Here is a tiny trained network, its code and every weight. The questions are about switching its units off for an input and a target symbol, where a switched-off unit gives its printed mean instead of its output.

import numpy as np


def w(rows, s, z=0):
    codes = np.array(rows[::2]) - 128.0
    scale = np.full(codes.shape[1], s)
    scale[-1] = z or s
    return codes * scale


def softmax(a):
    e = np.exp(a - a.max(-1, keepdims=True))
    return e / e.sum(-1, keepdims=True)


def log_softmax(a):
    a = a - a.max(-1, keepdims=True)
    return a - np.log(np.exp(a).sum(-1, keepdims=True))


def net(x, mask):
    ids = ['αηλμπτφ'.index(c) for c in x.split()]
    T = len(ids)
    res = E[ids] + P[:T]
    u = 0
    for l in range(2):
        r = res
        for j in range(3):
            rows = slice(4 * j, 4 * j + 4)
            q, k, v = (r @ M[l][rows].T for M in (Q, K, V))
            z = softmax(np.where(np.tri(T) > 0, q @ k.T / 4**0.5, -1e9)) @ v
            o = O[l][rows]
            res = res + np.where(mask[u + j], z, o[:, -1]) @ o[:, :-1]
        u += 3
    return log_softmax(res[-1] @ U[:, :-1].T + U[:, -1])


Q, K, V, O = {}, {}, {}, {}
E = w([
[199,102,83,126,79,85,68,4],'α',
[114,155,178,21,147,113,134,114],'η',
[167,88,130,210,199,102,109,135],'λ',
[159,167,194,137,145,229,94,146],'μ',
[90,61,143,126,127,159,152,84],'π',
[80,109,63,114,196,150,116,115],'τ',
[61,91,133,144,91,106,39,190],'φ',
],0.014)
P = w([
[73,255,115,197,54,82,250,126],'0',
[73,164,113,182,81,169,153,110],'1',
[117,144,184,116,181,54,115,119],'2',
[107,106,107,128,117,210,58,71],'3',
[171,87,199,50,228,62,67,101],'4',
[169,46,83,85,136,223,21,60],'5',
[188,40,179,33,229,112,32,72],'6',
],0.0071)
Q[0] = w([
[71,80,127,139,102,134,137,116],'L0H1',
[112,125,185,93,126,136,85,145],'L0H1',
[147,163,141,133,117,152,211,195],'L0H1',
[165,166,125,107,157,147,161,114],'L0H1',
[147,139,107,50,153,111,82,111],'L0H2',
[124,39,148,104,153,158,44,83],'L0H2',
[134,92,182,104,114,118,117,140],'L0H2',
[102,89,127,146,101,155,85,136],'L0H2',
[103,153,118,150,210,97,19,121],'L0H3',
[116,176,91,168,151,167,11,125],'L0H3',
[100,144,52,118,72,148,228,119],'L0H3',
[119,139,129,204,132,109,161,144],'L0H3',
],0.012)
K[0] = w([
[166,174,85,145,78,84,92,110],'L0H1',
[131,67,95,78,139,119,86,67],'L0H1',
[33,120,112,155,128,78,185,174],'L0H1',
[61,112,143,114,191,155,136,223],'L0H1',
[184,58,160,153,93,126,48,101],'L0H2',
[158,45,131,73,181,163,52,152],'L0H2',
[154,97,74,75,160,160,111,58],'L0H2',
[110,86,152,112,201,164,119,123],'L0H2',
[214,62,167,88,44,131,64,2],'L0H3',
[240,53,141,71,97,7,100,2],'L0H3',
[54,180,214,197,161,103,195,184],'L0H3',
[106,152,112,106,108,151,233,122],'L0H3',
],0.0091)
V[0] = w([
[73,104,192,131,97,93,153,196],'L0H1',
[156,81,169,171,213,147,73,143],'L0H1',
[75,99,186,221,133,153,178,178],'L0H1',
[203,170,65,169,49,47,112,94],'L0H1',
[111,87,15,4,104,159,99,76],'L0H2',
[82,81,174,139,62,3,67,203],'L0H2',
[235,69,66,149,120,100,122,46],'L0H2',
[168,145,140,228,47,41,128,155],'L0H2',
[116,40,165,115,64,115,218,12],'L0H3',
[125,21,165,167,180,134,137,91],'L0H3',
[159,73,170,1,7,74,170,11],'L0H3',
[200,113,112,199,114,134,199,38],'L0H3',
],0.0065)
O[0] = w([
[140,134,86,79,103,212,154,115,106],'L0H1',
[80,91,137,46,134,132,56,110,182],'L0H1',
[120,143,68,63,53,155,151,104,133],'L0H1',
[79,129,188,196,137,122,200,109,131],'L0H1',
[158,165,156,249,159,134,71,103,124],'L0H2',
[134,55,180,126,170,203,197,78,254],'L0H2',
[78,192,157,125,96,160,54,75,59],'L0H2',
[80,113,118,60,111,164,193,31,112],'L0H2',
[220,66,109,75,33,98,165,132,109],'L0H3',
[186,149,161,41,79,171,126,56,161],'L0H3',
[209,2,127,149,42,110,159,149,129],'L0H3',
[135,114,117,83,60,64,151,87,79],'L0H3',
],0.0067,0.0033)
Q[1] = w([
[137,39,165,65,111,160,62,223],'L1H1',
[124,167,109,159,2,204,233,183],'L1H1',
[228,126,190,134,174,241,137,48],'L1H1',
[135,132,247,58,216,37,212,202],'L1H1',
[121,68,114,91,195,191,175,63],'L1H2',
[111,186,115,180,142,35,207,189],'L1H2',
[133,131,118,98,118,169,245,160],'L1H2',
[133,185,2,95,159,172,146,210],'L1H2',
[104,185,146,15,136,132,104,170],'L1H3',
[95,85,228,137,184,67,141,138],'L1H3',
[111,99,94,110,118,102,226,151],'L1H3',
[146,104,47,157,164,164,112,228],'L1H3',
],0.0063)
K[1] = w([
[191,130,82,93,166,139,49,36],'L1H1',
[86,171,151,153,110,24,207,71],'L1H1',
[23,3,121,154,165,57,37,124],'L1H1',
[72,148,26,203,38,226,85,83],'L1H1',
[64,189,142,51,168,220,116,114],'L1H2',
[112,167,94,229,83,90,183,92],'L1H2',
[81,178,140,162,122,157,202,113],'L1H2',
[171,192,107,125,165,107,179,84],'L1H2',
[121,157,117,86,129,183,88,85],'L1H3',
[123,79,104,194,69,136,88,88],'L1H3',
[95,147,134,145,62,141,177,204],'L1H3',
[188,96,126,70,144,131,89,206],'L1H3',
],0.0072)
V[1] = w([
[201,210,111,187,128,215,153,49],'L1H1',
[188,89,123,161,147,59,190,106],'L1H1',
[58,60,83,207,38,171,88,140],'L1H1',
[115,145,246,161,66,169,55,163],'L1H1',
[197,131,169,163,99,164,120,145],'L1H2',
[157,45,105,173,108,61,66,40],'L1H2',
[133,151,185,162,28,149,157,152],'L1H2',
[97,116,36,127,132,104,132,88],'L1H2',
[191,78,206,119,224,61,103,141],'L1H3',
[102,82,34,130,140,101,105,74],'L1H3',
[159,134,167,74,162,121,140,154],'L1H3',
[174,162,255,141,76,133,126,115],'L1H3',
],0.0062)
O[1] = w([
[171,144,89,107,124,38,14,98,89],'L1H1',
[101,146,190,136,89,110,88,87,3],'L1H1',
[183,187,68,159,148,226,95,128,227],'L1H1',
[95,146,2,131,171,153,129,111,181],'L1H1',
[94,138,66,104,161,144,100,87,102],'L1H2',
[150,184,115,127,98,214,151,124,114],'L1H2',
[164,97,80,134,160,134,78,92,81],'L1H2',
[143,163,164,127,124,144,109,196,97],'L1H2',
[66,102,199,134,50,95,191,176,123],'L1H3',
[164,222,173,112,117,217,111,170,160],'L1H3',
[128,68,149,162,114,101,138,135,97],'L1H3',
[61,92,102,154,138,109,169,50,108],'L1H3',
],0.0071,0.0034)
U = w([
[98,150,125,164,129,114,113,72,4],'α',
[144,38,165,196,123,81,152,137,177],'η',
[3,160,196,28,83,124,130,65,176],'λ',
[62,90,22,125,152,33,71,82,170],'μ',
[225,89,74,60,70,140,110,153,54],'π',
[170,177,210,199,121,106,58,174,35],'τ',
[114,123,120,171,200,214,198,83,207],'φ',
],0.0064,0.0025)

Each question gives the input, a string of symbols that net reads in full, and the target symbol t.
The units are the heads (4 rows each of Q, K, V and O). Each row of codes is followed by its name. A weight is (code - 128) times the scale printed after its matrix; where a second scale follows, it is the last column's (O and U).
mask holds one flag per head, layer by layer. A switched-off head (its flag False) gives its mean, the last column of its rows in O, instead of its output. The means were averaged over made-up inputs and are rounded, as every weight is.
A unit's drop is (log p(t) with every unit on - log p(t) with that unit switched off) / (log p(t) with every unit on - log p(t) with every unit switched off).
The circuit of an input: a set's keep is (log p(t) with only the set's units on - log p(t) with every unit switched off) / (log p(t) with every unit on - log p(t) with every unit switched off). Starting from all 6 units, units are removed one at a time, each time the one whose removal leaves the highest keep (on an exact tie, the one counted first), for as long as the keep stays at least 0.8.
units of the circuit, in order: the units of the circuit, biggest drop first
unit that matters most: the unit with the biggest drop
heads that matter: for each layer, one digit per head in row order, 1 if its drop is at least 0.15 and else 0, layers parted by /
input μ φ μ η φ, target η: units of the circuit, in order -> (L0H2 L1H3 L0H3)
input λ φ φ φ φ τ λ, target τ: heads that matter -> 110 / 001
input φ λ φ, target λ: unit that matters most -> L0H2
input φ λ φ μ μ φ η, target φ: heads that matter -> 000 / 100
input λ φ μ π π τ η, target τ: heads that matter -> 010 / 000
input φ φ φ α, target η: heads that matter -> 101 / 000
input φ μ λ μ, target λ: heads that matter -> 001 / 100
input φ λ φ η μ, target η: units of the circuit, in order -> (L1H3 L0H2 L0H3)
input α φ μ τ φ τ, target η: units of the circuit, in order -> (L0H1 L0H3 L1H3)
input φ φ μ φ μ λ, target μ: heads that matter -> 001 / 100
input φ φ λ λ, target λ: heads that matter -> 111 / 000
input μ τ π φ τ η μ, target η: units of the circuit, in order -> (L1H3 L0H3)
input τ τ η φ, target η: units of the circuit, in order -> (L1H1 L0H3)
input φ φ φ τ α μ μ, target π: heads that matter -> 001 / 010
input τ α η τ μ φ τ, target η: heads that matter -> 101 / 101
input τ λ τ, target λ: units of the circuit, in order -> (L0H3 L1H1)
input φ π μ μ τ μ, target τ: units of the circuit, in order -> (L0H2)
input φ τ μ, target τ: heads that matter -> 011 / 100
input π φ π τ τ, target τ: units of the circuit, in order -> (L0H2 L1H3)
input π π μ τ τ φ η, target φ: units of the circuit, in order -> (L1H1 L0H3)
input φ φ φ φ φ φ, target φ: heads that matter -> 000 / 100
input φ φ τ φ α λ, target η: heads that matter -> 101 / 001
input φ λ λ, target λ: heads that matter -> 011 / 000
input φ α μ τ, target π: units of the circuit, in order -> (L0H3)
input τ μ φ, target μ: heads that matter -> 000 / 100
input μ μ τ λ, target τ: units of the circuit, in order -> (L0H2 L1H3 L1H2 L0H3)
input τ φ φ λ π, target λ: unit that matters most -> L0H1
input τ η λ π, target λ: units of the circuit, in order -> (L1H1 L0H3)
input τ π τ, target π: units of the circuit, in order -> (L0H3 L1H3)
input φ φ φ τ η, target τ: units of the circuit, in order -> (L0H2 L1H3 L1H1)
